Below are the code and all the weights of a small trained network. Each question names an input and a target symbol and asks about switching units off, where a switched-off unit gives its printed mean instead of its output.

import numpy as np


def w(rows, s, z=0):
    codes = np.array(rows[::2]) - 128.0
    scale = np.full(codes.shape[1], s)
    scale[-1] = z or s
    return codes * scale


def f(y):
    return np.maximum(y, 0)


def softmax(a):
    e = np.exp(a - a.max(-1, keepdims=True))
    return e / e.sum(-1, keepdims=True)


def log_softmax(a):
    a = a - a.max(-1, keepdims=True)
    return a - np.log(np.exp(a).sum(-1, keepdims=True))


def net(x, mask):
    ids = ['ΔΛΦαβγεζηθμξπσψω'.index(c) for c in x.split()]
    T = len(ids)
    res = E[ids] + P[:T]
    u = 0
    for l in range(2):
        r = res
        for j in range(2):
            rows = slice(2 * j, 2 * j + 2)
            q, k, v = (r @ M[l][rows].T for M in (Q, K, V))
            z = softmax(np.where(np.tri(T) > 0, q @ k.T / 2**0.5, -1e9)) @ v
            o = O[l][rows]
            res = res + np.where(mask[u + j], z, o[:, -1]) @ o[:, :-1]
        u += 2
        y = f(res @ A[l][:, :-1].T + A[l][:, -1])
        res = res + np.where(mask[u : u + 4], y, B[l][:, -1]) @ B[l][:, :-1]
        u += 4
    return log_softmax(res[-1] @ U[:, :-1].T + U[:, -1])


Q, K, V, O, A, B = {}, {}, {}, {}, {}, {}
E = w([
[142,180,149,162,191,112,131,148,112,139],'Δ',
[115,127,116,134,144,159,151,96,150,120],'Λ',
[191,132,143,168,193,152,124,123,142,113],'Φ',
[143,133,126,159,139,197,116,117,133,103],'α',
[115,168,115,131,111,175,138,101,100,131],'β',
[102,152,127,135,142,148,122,125,137,136],'γ',
[149,156,113,159,187,150,134,154,134,98],'ε',
[112,175,121,137,155,137,158,124,106,122],'ζ',
[130,141,136,148,159,144,143,74,116,165],'η',
[120,136,129,140,200,99,149,106,172,152],'θ',
[128,123,153,151,153,150,113,95,149,157],'μ',
[79,180,124,115,149,118,147,104,125,163],'ξ',
[173,161,136,183,135,170,125,142,85,111],'π',
[80,125,139,127,113,149,133,62,140,173],'σ',
[120,133,83,251,112,103,211,84,146,110],'ψ',
[120,109,133,146,191,134,118,128,194,120],'ω',
],0.019)
P = w([
[141,141,130,125,118,117,121,121,144,117],'0',
[134,172,140,115,112,116,122,91,142,109],'1',
[98,79,141,146,129,131,144,158,129,119],'2',
[162,168,84,123,116,119,118,116,172,152],'3',
[130,168,188,113,94,80,131,82,137,61],'4',
[62,65,155,142,168,135,130,138,72,106],'5',
[128,100,67,152,142,147,127,157,151,182],'6',
[187,201,129,107,67,70,136,96,205,106],'7',
[90,143,232,106,129,76,122,65,72,20],'8',
[37,32,100,157,216,176,120,157,40,158],'9',
[154,115,2,162,112,136,138,179,179,220],'10',
[143,192,136,106,81,55,133,65,152,97],'11',
],0.017)
Q[0] = w([
[215,196,2,141,132,118,70,103,179,199],'0.h1',
[208,207,178,126,92,107,140,84,210,109],'0.h1',
[32,174,111,179,162,125,156,59,113,123],'0.h2',
[120,115,225,135,134,78,109,157,49,101],'0.h2',
],0.06)
K[0] = w([
[52,15,66,143,227,162,127,203,20,157],'0.h1',
[178,115,20,95,97,141,142,250,194,245],'0.h1',
[141,1,89,168,177,145,117,167,106,182],'0.h2',
[212,196,129,170,169,114,99,123,188,120],'0.h2',
],0.055)
V[0] = w([
[50,149,26,74,142,124,122,158,176,16],'0.h1',
[66,162,180,159,115,150,9,174,170,155],'0.h1',
[132,132,143,99,128,142,152,143,125,140],'0.h2',
[121,136,110,126,111,112,169,119,123,121],'0.h2',
],0.014)
O[0] = w([
[180,108,101,60,164,135,255,113,112,94,253],'0.h1',
[150,80,38,100,119,73,108,108,75,79,107],'0.h1',
[128,137,131,125,113,134,113,121,124,130,97],'0.h2',
[120,130,141,136,128,120,133,121,134,112,93],'0.h2',
],0.0092,0.0028)
A[0] = w([
[180,53,179,42,80,91,97,193,90,177,15],'0.n1',
[169,51,190,7,48,111,75,251,124,171,59],'0.n2',
[133,144,162,100,131,162,132,156,142,157,1],'0.n3',
[164,66,173,21,110,133,100,192,128,161,4],'0.n4',
],0.02,0.0094)
B[0] = w([
[111,178,149,147,116,109,149,135,183,124,128],'0.n1',
[115,84,6,165,190,84,133,142,152,189,128],'0.n2',
[208,1,78,208,117,15,186,67,38,110,252],'0.n3',
[160,119,80,153,127,232,188,186,75,137,128],'0.n4',
],0.0076,0.00032)
Q[1] = w([
[166,186,2,142,134,172,129,118,165,246],'1.h1',
[199,214,111,149,46,59,137,70,231,130],'1.h1',
[124,152,223,169,59,31,185,117,161,43],'1.h2',
[25,12,213,172,177,169,143,180,36,74],'1.h2',
],0.045)
K[1] = w([
[36,76,134,137,188,182,122,142,47,125],'1.h1',
[142,102,3,126,121,166,142,217,144,233],'1.h1',
[177,171,85,141,35,59,149,132,223,148],'1.h2',
[151,190,235,92,106,75,120,67,127,52],'1.h2',
],0.058)
V[1] = w([
[126,203,140,159,101,95,169,203,25,130],'1.h1',
[27,188,95,66,128,69,151,110,140,159],'1.h1',
[153,171,98,156,220,131,103,194,179,55],'1.h2',
[150,122,152,138,191,6,137,143,163,165],'1.h2',
],0.023)
O[1] = w([
[168,192,174,99,25,44,162,157,149,108,181],'1.h1',
[187,185,65,98,97,123,86,117,224,141,254],'1.h1',
[90,80,147,131,135,120,145,253,60,189,199],'1.h2',
[154,94,12,176,98,120,139,181,163,209,70],'1.h2',
],0.0072,0.008)
A[1] = w([
[146,152,85,111,119,135,64,120,165,98,2],'1.n1',
[126,160,144,92,153,105,90,99,142,65,59],'1.n2',
[137,69,48,38,177,65,2,88,21,82,177],'1.n3',
[67,81,60,112,167,106,21,108,25,94,25],'1.n4',
],0.014,0.011)
B[1] = w([
[70,124,179,120,188,65,161,112,32,165,183],'1.n1',
[171,57,107,144,72,181,127,143,94,213,248],'1.n2',
[43,31,108,108,90,129,129,151,131,57,194],'1.n3',
[251,182,192,132,157,62,123,99,202,180,195],'1.n4',
],0.011,0.015)
U = w([
[141,105,120,130,73,69,47,191,122,155,76],'Δ',
[125,143,139,96,229,207,161,120,160,128,236],'Λ',
[158,128,173,148,152,112,118,151,138,174,26],'Φ',
[168,91,192,80,164,110,162,127,125,97,67],'α',
[190,94,160,93,100,164,109,127,113,158,155],'β',
[145,77,88,79,120,110,101,152,116,67,210],'γ',
[150,89,140,88,163,149,189,192,94,146,31],'ε',
[196,185,151,18,129,140,165,198,205,102,232],'ζ',
[89,164,148,166,141,141,22,118,149,147,234],'η',
[137,118,83,124,160,153,102,152,164,176,113],'θ',
[164,112,129,133,119,82,44,115,173,120,149],'μ',
[157,133,111,40,156,75,120,116,110,170,126],'ξ',
[115,138,180,164,111,98,80,147,88,104,152],'π',
[96,74,137,146,125,101,111,106,123,160,56],'σ',
[138,104,123,254,100,91,252,81,150,109,84],'ψ',
[191,60,108,98,154,106,204,140,168,149,2],'ω',
],0.0048,0.0054)

Each question gives the input, a string of symbols that net reads in full, and the target symbol t.
The units are the heads (2 rows each of Q, K, V and O) and the neurons (one row each of A and B). Each row of codes is followed by its name. A weight is (code - 128) times the scale printed after its matrix; where a second scale follows, it is the last column's (O, A, B and U).
mask holds one flag per unit, layer by layer, with each layer's heads first. A switched-off unit (its flag False) gives its mean, the last column of its rows in O or B, instead of its output. The means were averaged over made-up inputs and are rounded, as every weight is.
A unit's drop is (log p(t) with every unit on - log p(t) with that unit switched off) / (log p(t) with every unit on - log p(t) with every unit switched off).
The circuit of an input: a set's keep is (log p(t) with only the set's units on - log p(t) with every unit switched off) / (log p(t) with every unit on - log p(t) with every unit switched off). Starting from all 12 units, units are removed one at a time, each time the one whose removal leaves the highest keep (on an exact tie, the one counted first), for as long as the keep stays at least 0.8.
circuit, biggest first: the units of the circuit, biggest drop first
most important unit: the unit with the biggest drop
k most important neurons: the k neurons with the biggest drops, biggest first
top k neurons in layer l: the k neurons of layer l with the biggest drops, biggest first
which heads matter: for each layer, one digit per head in row order, 1 if its drop is at least 0.15 and else 0, layers parted by /
input β α β ζ α ξ Λ β ξ, target β: circuit, biggest first : (1.n2, 1.h2)
input π β Λ Λ Δ Λ ζ β γ, target β: which heads matter : 00 / 01
input α ψ α σ ξ Φ β ζ β θ β, target θ: circuit, biggest first : (1.h2, 1.h1)
input ε ζ ε β Δ ε β μ β μ, target β: circuit, biggest first : (1.h2, 1.n2, 1.h1)
input Δ ζ μ, target ζ: circuit, biggest first : (1.h1, 1.n2)
input Φ ψ β, target ψ: circuit, biggest first : (0.h1, 0.n3)
input β ξ β ζ ξ θ μ η ζ ξ ξ, target ξ: circuit, biggest first : (1.n1, 1.h1, 1.h2)
input ψ ε ξ θ ζ β β Φ, target β: circuit, biggest first : (1.h2, 1.n2)
input β ζ β ζ ζ β β ξ β ζ β, target ζ: which heads matter : 00 / 10
input β ζ ξ, target ζ: circuit, biggest first : (1.h1, 1.n2)
input β γ γ Λ γ α Δ η, target Δ: circuit, biggest first : (1.h2, 0.h1)
input ω ζ ζ β β α β ω β Λ ω ξ, target ω: top 2 neurons in layer 1 : (1.n4, 1.n3)
input Δ θ γ γ ζ σ, target ζ: most important unit : 1.h1
input ξ Λ ζ γ α Λ μ μ ξ ζ θ ω, target θ: most important unit : 1.h2
input θ α β, target α: 2 most important neurons : (1.n4, 1.n3)
input γ γ μ ζ β β ζ β β η σ, target η: which heads matter : 10 / 00
input ε ζ α Λ α, target Λ: circuit, biggest first : (1.h1, 0.h1)
input ε π ζ β β β ξ γ ξ θ ξ Δ, target ξ: circuit, biggest first : (1.h1, 1.n1)
input β β Λ ζ γ β, target γ: circuit, biggest first : (0.h1, 1.n3)
input ζ β β ψ β ζ α ξ Λ β ζ α, target ζ: top 3 neurons in layer 1 : (1.n2, 1.n1, 1.n3)
input Δ θ β ε β, target ε: most important neuron : (1.n4)
input ξ Λ ε ω β, target ω: which heads matter : 10 / 11
input β Λ ζ β π ζ ξ γ β β γ η, target γ: which heads matter : 10 / 10
input μ Λ ψ Δ ξ, target ψ: circuit, biggest first : (0.n3, 0.h1, 1.h1, 1.h2)
input μ α γ β β ω β β β ζ, target β: circuit, biggest first : (1.h2, 1.n2, 1.h1)
input ω β ζ π ξ ζ θ γ β ξ β Λ, target β: circuit, biggest first : (1.h2, 1.n2)
input β β ζ ζ β η ξ Λ β ζ ψ ζ, target ψ: which heads matter : 10 / 00
input γ β σ, target β: which heads matter : 00 / 01
input γ Δ π ε Δ Λ ξ, target Λ: top neuron in layer 1 : (1.n2)
